Here is a tiny trained network, its code and every weight. The questions are about switching its units off for an input and a class, where a switched-off unit gives its printed mean instead of its output.

import numpy as np


def w(rows, s, z=0):
    codes = np.array(rows[::2]) - 128.0
    scale = np.full(codes.shape[1], s)
    scale[-1] = z or s
    return codes * scale


def f(y):
    return np.maximum(y, 0)


def log_softmax(a):
    a = a - a.max(-1, keepdims=True)
    return a - np.log(np.exp(a).sum(-1, keepdims=True))


def net(x, mask):
    res = np.array(x, float).reshape(1, 3) / 4 @ E
    y = f(res @ A[0][:, :-1].T + A[0][:, -1])
    res = res + np.where(mask, y, B[0][:, -1]) @ B[0][:, :-1]
    return log_softmax(res[-1] @ U[:, :-1].T + U[:, -1])


A, B = {}, {}
E = w([
[164,84,21,125,77,82,10,178,39,28,188,32],'x0',
[245,43,154,187,2,184,211,131,88,92,74,137],'x1',
[64,139,200,76,202,208,171,177,32,3,78,69],'x2',
],0.0059)
A[0] = w([
[30,213,91,70,217,87,52,125,145,135,209,126,99],'n1',
[233,39,148,215,35,205,191,117,87,86,71,139,78],'n2',
[89,129,182,92,171,166,145,147,78,51,87,85,71],'n3',
[147,88,26,109,97,86,40,174,63,55,186,59,91],'n4',
[97,143,173,87,166,154,137,143,97,70,100,111,78],'n5',
[151,96,65,125,116,104,53,186,81,85,172,54,109],'n6',
[217,60,151,174,53,179,188,122,93,102,98,149,61],'n7',
[161,104,52,132,123,105,59,157,87,73,158,63,67],'n8',
[82,135,165,81,150,177,150,158,57,52,94,93,95],'n9',
[203,110,46,204,50,2,70,65,221,223,200,179,56],'n10',
[96,175,239,124,183,192,230,80,215,214,48,203,67],'n11',
[88,132,172,90,177,182,162,182,60,43,88,79,104],'n12',
[20,182,114,60,203,82,70,112,157,149,168,120,60],'n13',
[38,196,96,93,220,91,77,116,144,140,181,129,94],'n14',
[79,125,183,78,161,188,143,161,51,44,101,88,94],'n15',
[128,114,109,117,124,140,116,136,107,111,129,96,251],'n16',
[85,132,170,110,165,168,136,154,92,77,102,109,79],'n17',
[152,115,58,110,98,89,59,160,74,71,169,55,65],'n18',
],0.0064,0.011)
B[0] = w([
[160,71,144,82,87,77,160,168,141,113,67,82,188],'n1',
[160,63,142,59,83,52,162,200,125,122,73,70,205],'n2',
[160,127,79,122,146,146,132,134,105,184,169,132,172],'n3',
[75,148,163,139,119,116,188,84,81,95,161,189,203],'n4',
[151,119,91,108,133,143,139,135,96,155,161,140,158],'n5',
[79,137,162,146,120,116,160,93,101,107,148,164,190],'n6',
[150,84,120,77,91,68,179,179,98,124,92,86,176],'n7',
[103,139,143,123,120,114,183,111,82,123,152,170,169],'n8',
[149,127,87,113,152,156,107,124,140,175,167,126,186],'n9',
[190,130,38,116,194,215,98,129,115,216,202,128,201],'n10',
[55,145,173,152,95,98,195,52,30,75,182,213,207],'n11',
[158,129,76,128,156,164,97,119,145,174,165,131,201],'n12',
[169,80,116,75,74,74,200,199,82,134,88,85,165],'n13',
[157,78,137,87,86,94,142,171,137,119,94,92,175],'n14',
[166,123,78,122,157,169,114,124,144,183,166,132,194],'n15',
[101,131,161,162,131,149,64,87,254,87,78,120,244],'n16',
[143,120,90,115,147,141,142,135,100,156,164,131,159],'n17',
[94,143,145,136,109,111,200,105,60,113,169,175,175],'n18',
],0.01,0.012)
U = w([
[66,145,174,142,116,115,168,75,88,81,153,211,99],'0',
[163,94,137,93,94,80,148,216,127,116,56,27,103],'1',
[177,134,49,127,181,207,98,131,131,206,171,123,105],'2',
[93,159,202,182,145,161,20,82,251,57,52,103,250],'3',
[136,229,152,161,146,125,78,174,111,114,107,103,75],'4',
],0.012,0.015)

Each question gives the input, the list of numbers given to net, and the class t.
The units are the neurons (one row each of A and B). Each row of codes is followed by its name. A weight is (code - 128) times the scale printed after its matrix; where a second scale follows, it is the last column's (A, B and U).
mask holds one flag per neuron, in row order. A switched-off neuron (its flag False) gives its mean, the last column of its row in B, instead of its output. The means were averaged over made-up inputs and are rounded, as every weight is.
A unit's drop is (log p(t) with every unit on - log p(t) with that unit switched off) / (log p(t) with every unit on - log p(t) with every unit switched off).
The circuit of an input: a set's keep is (log p(t) with only the set's units on - log p(t) with every unit switched off) / (log p(t) with every unit on - log p(t) with every unit switched off). Starting from the 12 units with the biggest drops (on a tie, the unit counted first), units are removed one at a time, each time the one whose removal leaves the highest keep (on an exact tie, the one counted first), for as long as the keep stays at least 0.8.
circuit, biggest first: the units of the circuit, biggest drop first
most important unit: the unit with the biggest drop
k most important neurons: the k neurons with the biggest drops, biggest first
drop of u: that unit's drop, to one decimal
input [6,5,6], class 0: circuit, biggest first -> (n4)
input [7,1,-7], class 0: 3 most important neurons -> (n4, n6, n18)
input [6,-8,-7], class 1: 3 most important neurons -> (n1, n13, n14)
input [6,-6,0], class 0: 4 most important neurons -> (n4, n2, n6, n18)
input [5,-6,2], class 1: 4 most important neurons -> (n1, n11, n13, n14)
input [-3,-2,0], class 3: 2 most important neurons -> (n4, n18)
input [6,-6,1], class 0: 2 most important neurons -> (n4, n2)
input [-2,6,8], class 2: 2 most important neurons -> (n12, n15)
input [4,-6,-2], class 1: 2 most important neurons -> (n1, n11)
input [4,0,3], class 0: 4 most important neurons -> (n4, n10, n18, n6)
input [-3,-3,3], class 3: drop of n4 -> 0.3
input [8,-1,6], class 0: drop of n4 -> 0.3
input [5,-6,7], class 2: drop of n12 -> 1.4
input [1,-8,-1], class 1: drop of n11 -> 0.0
input [-1,3,4], class 2: most important unit -> n1
